[[-18 -67]
 [ -1 -24]
 [-11 -22]
 [ 26 -29]]
->
[[-18 -67]
 [ -1 -24]
 [-11 -22]]

[[-10 -47  14 -14]
 [-66   3  12 -54]
 [-13 -54  24  -7]]
->
[[-10 -47]
 [-66   3]
 [-13 -54]]

[[ 17 -23   1   1]
 [ 62  66 -38 -36]
 [  5 -38  12  11]
 [-22  10  35  33]]
->
[[ 17 -23]
 [ 62  66]
 [  5 -38]]

[[ 41 -21  35]
 [-42  31 -73]
 [  4 -31  11]]
->
[[ 41 -21]
 [-42  31]
 [  4 -31]]

[[-15  29   0 -11]
 [-17  44  55  -1]
 [-17  15 -15   5]
 [ 37 -53 -35  66]]
->
[[-15  29]
 [-17  44]
 [-17  15]]

[[ -7 -15  -5   3 -18]
 [ -7 -59   0  20 -65]
 [ 44   7  53  12   7]
 [ -6 -44   0  15 -50]
 [ 40   7  50  12   7]]
->
[[ -7 -15]
 [ -7 -59]
 [ 44   7]]

[[-47  69   0  70]
 [-48  71  14  56]
 [-43  69  10  41]]
->
[[-47  69]
 [-48  71]
 [-43  69]]
---
[[-22  59 -28 -60 -19   6]
 [-24  57 -24 -61 -16  15]
 [-14  11  -4   6  49  70]
 [-17  12  -9  11  47  68]
 [-25  32 -36 -56 -19  10]]
->
[[-22 -24 -14 -17 -25]
 [ 59  57  11  12  32]
 [-28 -24  -4  -9 -36]
 [-60 -61   6  11 -56]
 [-19 -16  49  47 -19]
 [  6  15  70  68  10]]

[[-10  61 -36  76 -47  67  -6   7 -41 -44  15]
 [-71 -52 -30 -19  79  44 -33 -18  53  43  79]
 [-19  43 -73  55  19  29 -17  29  60 -20 -24]
 [-73  30   8  15   5  22  19  56  34   8  49]
 [ 47 -69  62 -44  69  16 -66 -54 -36  29   8]
 [ 47 -64  37  28  79 -65  60   1 -25  32  50]
 [ -6 -62  25   2 -31  48 -69  67  34 -54  79]]
->
[[-10 -71 -19 -73  47  47  -6]
 [ 61 -52  43  30 -69 -64 -62]
 [-36 -30 -73   8  62  37  25]
 [ 76 -19  55  15 -44  28   2]
 [-47  79  19   5  69  79 -31]
 [ 67  44  29  22  16 -65  48]
 [ -6 -33 -17  19 -66  60 -69]
 [  7 -18  29  56 -54   1  67]
 [-41  53  60  34 -36 -25  34]
 [-44  43 -20   8  29  32 -54]
 [ 15  79 -24  49   8  50  79]]

[[-13 -13   9 -11]
 [-40   0 -46  15]
 [  0 -14  16 -12]
 [ 18   5  -2   8]
 [-29 -19   9 -16]
 [-61 -29   3 -23]
 [ 22  -2  11   1]
 [-57  -5 -48  12]
 [ 54  21 -22  34]
 [-64  -7 -50  11]
 [  0 -11  14 -10]
 [-38 -24  10 -20]]
->
[[-13 -40   0  18 -29 -61  22 -57  54 -64   0 -38]
 [-13   0 -14   5 -19 -29  -2  -5  21  -7 -11 -24]
 [  9 -46  16  -2   9   3  11 -48 -22 -50  14  10]
 [-11  15 -12   8 -16 -23   1  12  34  11 -10 -20]]

[[-29 -15 -32  71 -23 -14 -13]
 [ 37  13  41 -62  29  16  11]
 [ 13 -12  14 -14  10   3 -10]
 [  9 -21  10  -6   7   0 -17]
 [ 38 -34  42 -65  30   9 -29]
 [-12  31 -13  38  -9  -1  26]
 [  1  18   1  13   1   2  15]
 [  9  18   9  -3   7   5  15]
 [-16   6 -18  47 -13  -6   5]]
->
[[-29  37  13   9  38 -12   1   9 -16]
 [-15  13 -12 -21 -34  31  18  18   6]
 [-32  41  14  10  42 -13   1   9 -18]
 [ 71 -62 -14  -6 -65  38  13  -3  47]
 [-23  29  10   7  30  -9   1   7 -13]
 [-14  16   3   0   9  -1   2   5  -6]
 [-13  11 -10 -17 -29  26  15  15   5]]

[[-25  17 -56  27  21]
 [-19   7  -7  46  10]
 [ -4  -2  43  44 -22]
 [-18   9 -21  34  15]
 [-21   8  -7  56   9]
 [-29  11 -21  54  47]
 [ -9   0  35  46 -10]
 [  9  -3  16  18 -65]
 [-15  15 -59   4  -3]
 [-11  10 -43  21 -19]
 [-27  16 -40  34  41]]
->
[[-25 -19  -4 -18 -21 -29  -9   9 -15 -11 -27]
 [ 17   7  -2   9   8  11   0  -3  15  10  16]
 [-56  -7  43 -21  -7 -21  35  16 -59 -43 -40]
 [ 27  46  44  34  56  54  46  18   4  21  34]
 [ 21  10 -22  15   9  47 -10 -65  -3 -19  41]]

[[ 74  13  26  37 -41  -5  31  56 -29  32 -17  41 -33  -5]
 [  7  75  33 -51 -48  49 -33  48  23  36  29  -5  38  60]
 [-28 -85  38  16 -88  -2 -22 -28 -50  22 -11 -22  -5  40]
 [  7  72  18 -34 -50  45 -38  45  21  25  20  -4  32  56]]
->
[[ 74   7 -28   7]
 [ 13  75 -85  72]
 [ 26  33  38  18]
 [ 37 -51  16 -34]
 [-41 -48 -88 -50]
 [ -5  49  -2  45]
 [ 31 -33 -22 -38]
 [ 56  48 -28  45]
 [-29  23 -50  21]
 [ 32  36  22  25]
 [-17  29 -11  20]
 [ 41  -5 -22  -4]
 [-33  38  -5  32]
 [ -5  60  40  56]]
